Vada: [100 154 132 125 149 136 126 151 112 217 102 124 127 191 182 106 153 108
 105 153  79 124 151 123  96 142 169  82 119 123 132  82 123  91 134  76
 128 166 136 122 127 153 211 140 122  75 103 147 187 161 134]
ziga: [106 172 129 142 151 117 113 139 124 189 142 178  82 170 156  96 176 106
 135 181  57 122 152 147  88 137 156  83 123  94 117  78 104 147 123 120
 134 127 147 103 129 119 127 130  67  97  91 128 151 144 161]
meb: [100 164 131 132 152 128 120 147 114 212 116 149 108 188 176 101 165 106
 114 167  66 124 153 134  90 141 171  78 120 110 126  77 115 112 129  91
 131 153 140 113 127 141 122 136  98  81  96 140 175 157 145]
sek: [ 99 161 131 131 152 129 123 150 114 214 113 140 114 189 177 101 162 107
 113 162  70 125 153 129  91 140 173  79 120 106 128  79 118 104 131  85
 130 158 139 116 128 144 122 136 105  77  98 142 179 159 142]
gud: [110 172 128 144 151 113 111 135 127 176 151 187  75 160 147  97 177 108
 141 181  59 124 149 152  89 135 166  78 122 103 122  75 110 126 126 103
 132 143 143 108 128 132 125 133  84  85  93 135 166 152 152]
bila: [ 99 150 134 124 148 138 128 152 110 216  96 115 134 193 184 108 148 109
 102 148  85 125 151 119  99 142 176  84 120 129 133  85 126  83 134  73
 128 172 132 125 126 157 120 140 129  73 106 149 190 162 128]
zar: [101 166 131 135 153 126 118 146 210 210 122 143 101 186 172  99 168 105
 121 170  63 124 154 137 143 141 168  78 210 107 123 143 111 118 127 210
 131 149 143 143 128 135 123 135  91  82  94 137 171 155 150]
Fivu: [101 168 131 137 153 123 117 145 118 204 128 162  95 183 168  98 171 105
 124 173  60 124 154 140  88 140 166  78 122 103 122  75 110 126 126 103
 132 143 143 108 128 132 125 133  84  85  93 135 166 152 152]
Fod: [110 172 128 144 151 113 111 135 127 176 151 187  75 160 147  97 177 108
 141 181  59 124 149 152  89 135 147  88 125  90 113  81 103 159 122 131
 134 119 147 101 129 112 128 127  60 107  91 122 138 138 164]
Logug: [101 166 105 135 153 126 118  63 117 210 122  63 101 186 172  99  63 105
 121 170  63 124 154 137 105 135 152  84 124  63 115  80 104 153 105 126
 135 123 147 102 128 117 127 129  63 101  90 124 144 141 163]
Nilu: [103 170 130 140 153 121 114 144 120 199 132 168  90 179 165  97 174 105
 128 177  59 124 152 140  86 139 161  79 122 100 120  76 109 133 125 107
 133 139 144 106 128 128 125 132  78  89  93 133 161 149 156]
sunas: [ 99 157 132 128 151 132 124 150 113 216 107 132 120 193 180 103 157 107
 109 159  70 124 152 125  93 143 174  81 120 119 130  80 120  97 132  78
 130 163 136 119 127 149 121 137 112  76 100 145 184 160 138]
howmany Logug: [105] -> 4
howmany zar: [210] -> 4
howmany zar: [150] -> 1

dilo: [ 92 225  79 166  78 122  81]
mero: [167 200 200 191 170  84 168]
sete: [117 225  79  77  78 122  81]
howmany mero: [167] -> 1
howmany dilo: [92] -> 1

Zife: [140  59 130 189 203  89 140  55 193  75]
rudu: [166  84  79  67  84  84  74  84  85 109]
pava: [224  29  34 166 198  29 185 146 147 164]
zeto: [163 209 135 136  82  88  43 135 177 135]
howmany rudu: [84] -> 4
howmany pava: [164] -> 1
howmany zeto: [135] -> 3
howmany Zife: [75] -> 1
howmany Zife: [59] -> 1

kel: [187 118 147 155 139 181 107 157 136 129 154 120 105 182 148 141 158 131
 126 100 133 120 117 115 141 159 153 153]
malo: [124 164 165 147 166 166 101 129  82 111 146  85 136 170 102 135  98 166
 111 129 181 159 108 164 134  86 156 140]
labug: [ 89 112 120 171 131 171 133 126 153 110 139 133 169 114  51 180  73  94
 137 133 153 143 129 108  93 172  97  82]
puda: [118 159 182 171 193 159 101 146 124 182 104 145 146 182 127 122 101 124
 182 182 182 154 147 130 137 124 139 142]
sarud: [121 151 142 178 120 130 142 144 149 141 160 108 152  99 144 144 123 121
 120  87 143  81  90 139 119 170 130  86]
howmany puda: [181] -> 0
howmany malo: [133] -> 0
howmany labug: [133] -> 3
howmany malo: [166] -> 3
howmany puda: [182] -> 6
howmany sarud: [130] -> 2

Muda: [ 76 155 199 174  55  91 113]
viz: [ 76 197 213 200  88 118 145]
zesu: [106 123 168 176 103 120 104]
Zibik: [126 174 172 181 157 160 177]
Dumos: [176 179 109 105 127 107 150]
niri: [180 180 176 176 180 176 149]
howmany niri: [180] -> 3
howmany niri: [176] -> 3

